Below are the code and all the weights of a small trained network. Each question names an input and a class and asks about switching units off, where a switched-off unit gives its printed mean instead of its output.

import numpy as np


def w(rows, s, z=0):
    codes = np.array(rows[::2]) - 128.0
    scale = np.full(codes.shape[1], s)
    scale[-1] = z or s
    return codes * scale


def norm(h):
    return h / np.sqrt((h * h).mean(-1, keepdims=True) + 1e-5)


def f(y):
    return y / 2 * (1 + np.tanh(0.7978845608 * (y + 0.044715 * y**3)))


def log_softmax(a):
    a = a - a.max(-1, keepdims=True)
    return a - np.log(np.exp(a).sum(-1, keepdims=True))


def net(x, mask):
    res = np.array(x, float).reshape(1, 8) / 4 @ E
    u = 0
    for l in range(3):
        y = f(norm(res) @ A[l][:, :-1].T + A[l][:, -1])
        res = res + np.where(mask[u : u + 13], y, B[l][:, -1]) @ B[l][:, :-1]
        u += 13
    return log_softmax(norm(res)[-1] @ U[:, :-1].T + U[:, -1])


A, B = {}, {}
E = w([
[88,131,126,107,132,200,19],'x0',
[59,134,148,187,203,121,137],'x1',
[165,54,132,183,114,175,139],'x2',
[127,129,129,128,128,129,128],'x3',
[95,186,122,121,89,250,214],'x4',
[127,126,126,127,128,127,128],'x5',
[140,173,42,189,103,121,109],'x6',
[133,133,133,130,131,130,127],'x7',
],0.018)
A[0] = w([
[124,150,118,126,116,131,253,140],'0.n0',
[87,149,151,102,106,204,181,32],'0.n1',
[152,119,142,114,132,116,102,114],'0.n2',
[94,142,163,167,171,140,135,64],'0.n3',
[49,139,140,163,166,156,170,95],'0.n4',
[177,146,98,63,65,176,152,74],'0.n5',
[64,143,133,189,146,153,153,72],'0.n6',
[90,88,222,41,139,166,184,10],'0.n7',
[86,149,131,110,123,223,95,95],'0.n8',
[63,240,121,51,121,123,167,79],'0.n9',
[142,58,132,197,100,227,175,75],'0.n10',
[117,193,30,178,98,168,153,110],'0.n11',
[169,131,126,75,76,154,133,57],'0.n12',
],0.029,0.011)
B[0] = w([
[143,121,203,183,66,130,217,248],'0.n0',
[70,195,202,86,181,167,149,211],'0.n1',
[92,101,103,132,146,107,139,150],'0.n2',
[136,97,55,86,123,109,143,165],'0.n3',
[114,122,67,61,147,100,176,198],'0.n4',
[108,148,52,52,156,88,176,215],'0.n5',
[122,159,66,77,147,94,163,181],'0.n6',
[135,29,96,200,221,252,117,216],'0.n7',
[75,119,155,137,15,170,137,219],'0.n8',
[201,136,181,75,148,55,18,229],'0.n9',
[190,134,186,71,160,55,22,231],'0.n10',
[147,129,103,188,199,232,104,232],'0.n11',
[108,94,60,82,146,104,167,177],'0.n12',
],0.047,0.018)
A[1] = w([
[183,126,62,68,101,135,179,68],'1.n0',
[66,92,95,181,108,67,139,126],'1.n1',
[174,240,17,255,147,152,82,112],'1.n2',
[102,163,204,106,99,145,164,1],'1.n3',
[96,148,61,83,140,84,181,92],'1.n4',
[49,121,125,180,116,74,120,96],'1.n5',
[156,141,144,202,121,98,229,107],'1.n6',
[8,135,93,118,12,187,44,131],'1.n7',
[97,181,118,121,134,117,126,96],'1.n8',
[147,146,181,180,73,110,188,109],'1.n9',
[73,162,92,144,159,115,174,67],'1.n10',
[95,74,103,216,134,23,79,139],'1.n11',
[180,106,174,109,119,45,20,85],'1.n12',
],0.028,0.009)
B[1] = w([
[74,125,59,125,109,99,144,202],'1.n0',
[142,155,142,86,103,176,155,178],'1.n1',
[118,3,130,143,204,233,146,193],'1.n2',
[128,203,142,171,119,122,145,159],'1.n3',
[145,120,15,108,132,84,182,221],'1.n4',
[102,142,163,139,102,141,186,151],'1.n5',
[95,33,114,100,4,128,75,194],'1.n6',
[194,37,185,223,22,50,223,197],'1.n7',
[153,76,143,83,115,165,139,138],'1.n8',
[94,68,161,160,49,69,162,169],'1.n9',
[166,136,89,102,150,124,111,149],'1.n10',
[179,235,105,83,81,221,93,220],'1.n11',
[163,128,238,126,215,20,102,250],'1.n12',
],0.035,0.015)
A[2] = w([
[28,154,195,131,162,77,78,26],'2.n0',
[35,172,37,146,138,53,115,21],'2.n1',
[68,98,100,252,206,184,88,40],'2.n2',
[116,169,174,189,30,132,175,46],'2.n3',
[85,92,121,185,177,185,114,1],'2.n4',
[67,133,103,121,88,168,165,71],'2.n5',
[77,239,171,108,106,221,191,31],'2.n6',
[121,238,154,153,121,180,178,100],'2.n7',
[142,189,150,111,105,180,161,89],'2.n8',
[85,168,88,154,132,100,136,53],'2.n9',
[106,104,118,148,130,102,108,85],'2.n10',
[113,124,208,77,145,147,227,10],'2.n11',
[64,118,152,208,36,104,133,52],'2.n12',
],0.028,0.0048)
B[2] = w([
[179,164,190,91,170,106,167,170],'2.n0',
[106,182,148,76,167,127,240,182],'2.n1',
[68,131,178,118,169,224,194,208],'2.n2',
[119,74,166,134,96,123,199,187],'2.n3',
[190,125,152,158,191,168,173,199],'2.n4',
[208,105,125,146,171,79,124,171],'2.n5',
[118,253,114,189,98,152,130,224],'2.n6',
[27,151,170,68,87,170,94,187],'2.n7',
[95,181,92,155,116,146,110,196],'2.n8',
[117,143,152,88,135,126,158,138],'2.n9',
[142,130,131,87,111,161,91,133],'2.n10',
[125,191,50,186,61,119,61,249],'2.n11',
[79,108,193,163,95,87,217,186],'2.n12',
],0.045,0.014)
U = w([
[121,215,137,125,95,158,125,124],'0',
[133,26,127,183,219,214,129,111],'1',
[123,108,9,52,153,42,198,90],'2',
[158,112,210,96,185,17,37,94],'3',
[129,49,184,171,10,82,171,97],'4',
[133,123,166,109,146,111,192,254],'5',
],0.014,0.013)

Each question gives the input, the list of numbers given to net, and the class t.
The units are the neurons (one row each of A and B). Each row of codes is followed by its name. A weight is (code - 128) times the scale printed after its matrix; where a second scale follows, it is the last column's (A, B and U).
mask holds one flag per neuron, layer by layer. A switched-off neuron (its flag False) gives its mean, the last column of its row in B, instead of its output. The means were averaged over made-up inputs and are rounded, as every weight is.
A unit's drop is (log p(t) with every unit on - log p(t) with that unit switched off) / (log p(t) with every unit on - log p(t) with every unit switched off).
The circuit of an input: a set's keep is (log p(t) with only the set's units on - log p(t) with every unit switched off) / (log p(t) with every unit on - log p(t) with every unit switched off). Starting from the 12 units with the biggest drops (on a tie, the unit counted first), units are removed one at a time, each time the one whose removal leaves the highest keep (on an exact tie, the one counted first), for as long as the keep stays at least 0.8.
units of the circuit, in order: the units of the circuit, biggest drop first
unit that matters most: the unit with the biggest drop
k most important neurons: the k neurons with the biggest drops, biggest first
k most important neurons of layer l: the k neurons of layer l with the biggest drops, biggest first
input [3,8,-8,-3,-1,3,3,8], class 2: 2 most important neurons -> 0.n4, 0.n10
input [-6,-8,4,-5,-4,-6,7,-5], class 2: unit that matters most -> 0.n7
input [6,4,4,-6,6,3,7,-7], class 1: 4 most important neurons -> 0.n11, 0.n0, 1.n2, 1.n11
input [2,8,-8,-8,8,-7,-3,8], class 0: 3 most important neurons -> 0.n1, 0.n10, 0.n8
input [-8,3,8,-4,7,-6,2,0], class 3: 2 most important neurons -> 0.n10, 0.n8
input [4,3,7,3,7,-7,4,-5], class 0: 4 most important neurons of layer 0 -> 0.n1, 0.n9, 0.n8, 0.n11
input [3,7,8,1,6,6,2,-6], class 3: 3 most important neurons -> 0.n10, 0.n5, 0.n12
input [-2,0,5,6,-6,-7,1,-6], class 0: 2 most important neurons -> 0.n0, 0.n11
input [1,5,4,-3,7,3,-8,6], class 1: 2 most important neurons -> 0.n7, 1.n11
input [7,0,-5,-2,4,2,2,5], class 4: 2 most important neurons of layer 0 -> 0.n8, 0.n10
input [8,6,2,-6,-4,1,6,-6], class 4: 3 most important neurons -> 1.n7, 0.n7, 0.n5
input [0,-4,-4,-7,4,-5,4,-4], class 0: 2 most important neurons -> 0.n10, 0.n11
input [-6,2,4,5,7,8,2,-7], class 0: 4 most important neurons of layer 0 -> 0.n1, 0.n0, 0.n11, 0.n10
input [-7,-2,-6,5,5,3,-8,7], class 1: units of the circuit, in order -> 0.n7
input [7,-5,-6,5,1,-6,2,0], class 4: units of the circuit, in order -> 0.n8, 1.n7
input [3,8,-6,-3,2,1,7,4], class 2: 3 most important neurons -> 0.n4, 0.n6, 0.n7
input [3,8,6,-1,-1,-5,-8,6], class 1: 3 most important neurons of layer 0 -> 0.n7, 0.n5, 0.n12
input [-3,4,-5,5,8,-7,8,-5], class 0: 2 most important neurons -> 0.n0, 0.n1
input [8,-8,-5,-5,3,5,0,3], class 2: 2 most important neurons -> 0.n5, 0.n12
input [-5,5,2,4,3,-8,-1,1], class 2: 2 most important neurons -> 0.n4, 0.n6
input [1,2,-8,0,7,-7,-6,8], class 3: unit that matters most -> 0.n9
input [-8,4,-3,2,-6,4,7,4], class 4: units of the circuit, in order -> 0.n10, 0.n5, 1.n6
input [-5,8,1,7,0,-5,-6,-1], class 2: 2 most important neurons -> 0.n4, 0.n11
input [-8,0,-2,-2,3,-7,6,-3], class 4: units of the circuit, in order -> 0.n0, 1.n6
input [-5,5,8,-3,7,-7,-3,-1], class 3: 3 most important neurons of layer 0 -> 0.n10, 0.n8, 0.n5
input [-4,-3,6,1,6,-1,7,-1], class 1: 2 most important neurons of layer 0 -> 0.n11, 0.n9
input [4,6,0,0,3,-2,8,6], class 1: units of the circuit, in order -> 0.n11
input [5,0,-5,2,5,5,-7,-6], class 1: 2 most important neurons of layer 0 -> 0.n7, 0.n10
